Below are the code and all the weights of a small trained network. Each question names an input and a target symbol and asks about switching units off, where a switched-off unit gives its printed mean instead of its output.

import numpy as np


def w(rows, s, z=0):
    codes = np.array(rows[::2]) - 128.0
    scale = np.full(codes.shape[1], s)
    scale[-1] = z or s
    return codes * scale


def norm(h):
    return h / np.sqrt((h * h).mean(-1, keepdims=True) + 1e-5)


def softmax(a):
    e = np.exp(a - a.max(-1, keepdims=True))
    return e / e.sum(-1, keepdims=True)


def log_softmax(a):
    a = a - a.max(-1, keepdims=True)
    return a - np.log(np.exp(a).sum(-1, keepdims=True))


def net(x, mask):
    ids = ['ΓΔΘΛΨΩαβεημπστφ'.index(c) for c in x.split()]
    T = len(ids)
    res = E[ids] + P[:T]
    u = 0
    for l in range(3):
        r = norm(res)
        for j in range(2):
            rows = slice(2 * j, 2 * j + 2)
            q, k, v = (r @ M[l][rows].T for M in (Q, K, V))
            z = softmax(np.where(np.tri(T) > 0, q @ k.T / 2**0.5, -1e9)) @ v
            o = O[l][rows]
            res = res + np.where(mask[u + j], z, o[:, -1]) @ o[:, :-1]
        u += 2
    return log_softmax(norm(res)[-1] @ U[:, :-1].T + U[:, -1])


Q, K, V, O = {}, {}, {}, {}
E = w([
[241,150,151,42,93,177,152,158,243,55,174,103],'Γ',
[129,154,117,129,116,110,93,108,139,148,162,149],'Δ',
[143,183,125,120,117,112,116,108,143,153,130,142],'Θ',
[116,135,113,198,76,117,127,171,209,88,132,47],'Λ',
[153,157,129,136,96,95,114,104,130,151,155,139],'Ψ',
[123,108,95,143,129,193,154,115,111,169,146,147],'Ω',
[119,99,97,139,136,150,154,118,126,158,135,117],'α',
[174,117,137,191,146,129,94,9,154,93,125,119],'β',
[154,110,104,123,149,148,153,142,101,153,136,124],'ε',
[101,227,128,148,166,96,169,145,87,29,234,164],'η',
[150,150,131,115,99,112,135,115,126,113,135,155],'μ',
[116,116,108,211,142,124,77,118,33,116,21,72],'π',
[151,160,115,102,143,86,130,111,142,135,108,158],'σ',
[122,106,110,123,107,175,150,127,125,148,144,119],'τ',
[130,87,111,135,123,156,168,126,105,152,116,130],'φ',
],0.015)
P = w([
[74,94,205,108,204,125,112,172,152,105,119,124],'0',
[163,161,69,104,113,139,252,86,126,92,145,101],'1',
[167,154,70,98,116,134,253,75,122,106,144,100],'2',
[135,127,80,104,56,167,231,99,56,118,185,175],'3',
[182,186,120,114,45,164,150,181,94,84,175,153],'4',
[174,198,107,118,63,148,153,164,102,86,179,146],'5',
],0.0052)
Q[0] = w([
[143,196,213,133,82,46,27,144,128,56,96,136],'0.h0',
[77,129,188,186,136,170,135,255,141,139,105,49],'0.h0',
[131,143,222,165,132,93,94,163,222,45,131,142],'0.h1',
[126,84,78,115,177,191,246,190,134,174,206,85],'0.h1',
],0.0063)
K[0] = w([
[219,198,98,172,63,64,146,75,140,25,173,112],'0.h0',
[52,102,68,157,43,103,149,178,123,144,76,99],'0.h0',
[201,206,94,134,40,155,165,82,134,94,156,130],'0.h1',
[77,27,98,79,166,170,129,254,147,64,172,201],'0.h1',
],0.0072)
V[0] = w([
[105,105,253,105,100,105,185,129,140,97,152,183],'0.h0',
[194,197,113,107,83,135,123,123,50,150,140,188],'0.h0',
[171,165,132,190,137,84,143,70,136,211,120,135],'0.h1',
[75,187,123,125,176,165,67,128,143,142,90,112],'0.h1',
],0.0059)
O[0] = w([
[158,223,156,165,191,165,133,96,93,198,190,15,189],'0.h0',
[148,65,111,20,246,205,95,94,92,82,154,123,243],'0.h0',
[95,107,119,255,148,215,71,207,142,37,123,79,177],'0.h1',
[111,19,164,87,64,62,192,182,2,95,183,22,10],'0.h1',
],0.0052,0.0014)
Q[1] = w([
[103,154,161,149,109,114,218,134,29,254,115,158],'1.h0',
[56,105,127,184,200,181,103,222,85,72,101,46],'1.h0',
[133,145,210,199,154,142,100,201,193,65,130,66],'1.h1',
[124,187,189,71,124,53,56,123,144,51,135,110],'1.h1',
],0.007)
K[1] = w([
[86,92,202,128,144,147,89,182,83,181,139,181],'1.h0',
[144,81,2,165,143,191,157,169,93,111,128,125],'1.h0',
[133,145,53,151,102,134,119,128,130,44,123,96],'1.h1',
[142,178,66,54,163,102,164,114,135,85,156,158],'1.h1',
],0.0089)
V[1] = w([
[35,98,170,150,125,183,132,138,231,134,159,91],'1.h0',
[117,145,126,176,248,36,103,180,140,156,151,177],'1.h0',
[162,154,3,56,133,74,156,102,166,148,190,102],'1.h1',
[95,55,112,188,109,118,168,120,177,129,113,134],'1.h1',
],0.0056)
O[1] = w([
[127,147,121,52,47,122,28,97,121,173,80,133,156],'1.h0',
[110,50,15,138,165,90,84,228,206,127,144,145,35],'1.h0',
[157,97,148,168,54,158,2,192,78,129,119,100,253],'1.h1',
[96,190,67,77,164,168,61,150,158,50,138,54,125],'1.h1',
],0.0057,0.0018)
Q[2] = w([
[215,150,97,141,151,72,97,17,152,203,164,220],'2.h0',
[167,135,232,152,142,79,10,100,137,34,138,157],'2.h0',
[103,124,206,114,173,151,104,180,206,123,100,152],'2.h1',
[123,186,254,173,167,60,53,106,141,37,125,121],'2.h1',
],0.0065)
K[2] = w([
[136,158,205,95,178,97,64,188,143,124,151,92],'2.h0',
[154,208,141,154,109,116,70,121,117,2,74,115],'2.h0',
[176,102,49,84,95,199,134,142,85,89,100,130],'2.h1',
[213,160,9,235,95,136,62,112,79,56,125,87],'2.h1',
],0.008)
V[2] = w([
[42,103,218,173,161,114,136,182,215,174,79,95],'2.h0',
[130,32,170,135,93,128,10,167,162,92,139,110],'2.h0',
[63,178,95,123,103,167,141,92,49,173,237,203],'2.h1',
[165,134,18,105,144,122,216,112,84,139,35,253],'2.h1',
],0.0044)
O[2] = w([
[180,105,168,158,115,200,144,82,112,129,116,150,22],'2.h0',
[193,146,64,33,34,165,255,97,126,107,156,143,4],'2.h0',
[143,82,183,109,84,50,132,100,164,39,84,178,175],'2.h1',
[149,135,190,73,84,139,137,132,131,178,218,135,52],'2.h1',
],0.0075,0.0021)
U = w([
[159,67,77,177,151,165,140,244,162,191,214,114,154],'Γ',
[63,231,80,200,56,111,131,216,192,131,80,112,124],'Δ',
[212,136,194,78,85,171,212,103,211,118,178,143,253],'Θ',
[61,183,160,134,166,52,215,137,114,35,226,152,171],'Λ',
[170,177,218,186,19,73,127,94,51,175,56,169,64],'Ψ',
[174,22,50,96,61,90,158,157,112,24,99,141,89],'Ω',
[147,152,209,222,183,139,76,118,125,248,144,131,126],'α',
[89,100,179,43,87,50,69,61,123,82,66,136,174],'β',
[119,106,188,121,135,190,128,135,28,173,221,2,127],'ε',
[109,155,32,23,176,108,44,141,76,111,143,53,80],'η',
[166,91,74,69,103,200,65,100,37,215,54,133,47],'μ',
[77,174,116,58,223,143,81,73,193,169,157,180,108],'π',
[166,113,81,217,196,231,137,29,180,69,96,152,44],'σ',
[106,51,156,175,146,130,126,183,13,53,45,49,205],'τ',
[188,19,143,209,114,57,90,157,157,147,83,228,109],'φ',
],0.0069,0.0028)

Each question gives the input, a string of symbols that net reads in full, and the target symbol t.
The units are the heads (2 rows each of Q, K, V and O). Each row of codes is followed by its name. A weight is (code - 128) times the scale printed after its matrix; where a second scale follows, it is the last column's (O and U).
mask holds one flag per head, layer by layer. A switched-off head (its flag False) gives its mean, the last column of its rows in O, instead of its output. The means were averaged over made-up inputs and are rounded, as every weight is.
A unit's drop is (log p(t) with every unit on - log p(t) with that unit switched off) / (log p(t) with every unit on - log p(t) with every unit switched off).
The circuit of an input: a set's keep is (log p(t) with only the set's units on - log p(t) with every unit switched off) / (log p(t) with every unit on - log p(t) with every unit switched off). Starting from all 6 units, units are removed one at a time, each time the one whose removal leaves the highest keep (on an exact tie, the one counted first), for as long as the keep stays at least 0.8.
units of the circuit, in order: the units of the circuit, biggest drop first
unit that matters most: the unit with the biggest drop
heads that matter: for each layer, one digit per head in row order, 1 if its drop is at least 0.15 and else 0, layers parted by /
input α σ η Λ α α, target Δ: units of the circuit, in order : (0.h0)
input Δ η Λ α, target τ: units of the circuit, in order : (0.h1, 2.h1)
input φ φ τ ε, target α: units of the circuit, in order : (2.h0, 0.h0)
input α Γ τ Δ, target η: units of the circuit, in order : (0.h0, 1.h1, 0.h1)
input Ψ α ε, target Θ: units of the circuit, in order : (0.h1, 0.h0, 2.h1, 1.h1)
input β σ α Γ Λ τ, target π: units of the circuit, in order : (1.h1, 0.h1)
input ε Γ β Ω Ω, target Γ: units of the circuit, in order : (1.h0, 0.h1)
input τ Ψ Ψ, target β: heads that matter : 11 / 00 / 01
input Δ σ Ψ Λ α Ψ, target σ: units of the circuit, in order : (0.h1, 0.h0)
input Δ ε α Ω, target τ: units of the circuit, in order : (0.h1, 2.h1)
input α φ π β Ω, target Δ: heads that matter : 10 / 01 / 00
input α Ψ σ Ψ, target η: units of the circuit, in order : (0.h0, 1.h1)
input π σ Δ, target ε: heads that matter : 01 / 01 / 01
input Δ τ σ, target Ω: units of the circuit, in order : (2.h0, 0.h1, 2.h1)
input σ ε μ Θ σ ε, target ε: units of the circuit, in order : (0.h1, 1.h0, 2.h1)
input Ψ φ Γ α ε φ, target Θ: units of the circuit, in order : (0.h1, 2.h1, 1.h1)
input μ ε ε β Γ α, target φ: unit that matters most : 0.h0
input ε Λ Λ φ Ψ, target μ: heads that matter : 10 / 11 / 00
input Γ Δ μ, target Ψ: heads that matter : 10 / 01 / 00
input Δ α α Ω α Ψ, target η: unit that matters most : 0.h0
input Ψ μ μ α, target Θ: heads that matter : 11 / 10 / 01
input Θ Ψ φ, target σ: heads that matter : 01 / 01 / 01
input Γ β Θ, target Ψ: heads that matter : 00 / 11 / 00
input σ α Θ Δ, target Γ: heads that matter : 00 / 10 / 00
input Θ Δ τ Δ, target τ: heads that matter : 01 / 00 / 01
input ε Δ ε, target Γ: heads that matter : 10 / 10 / 01
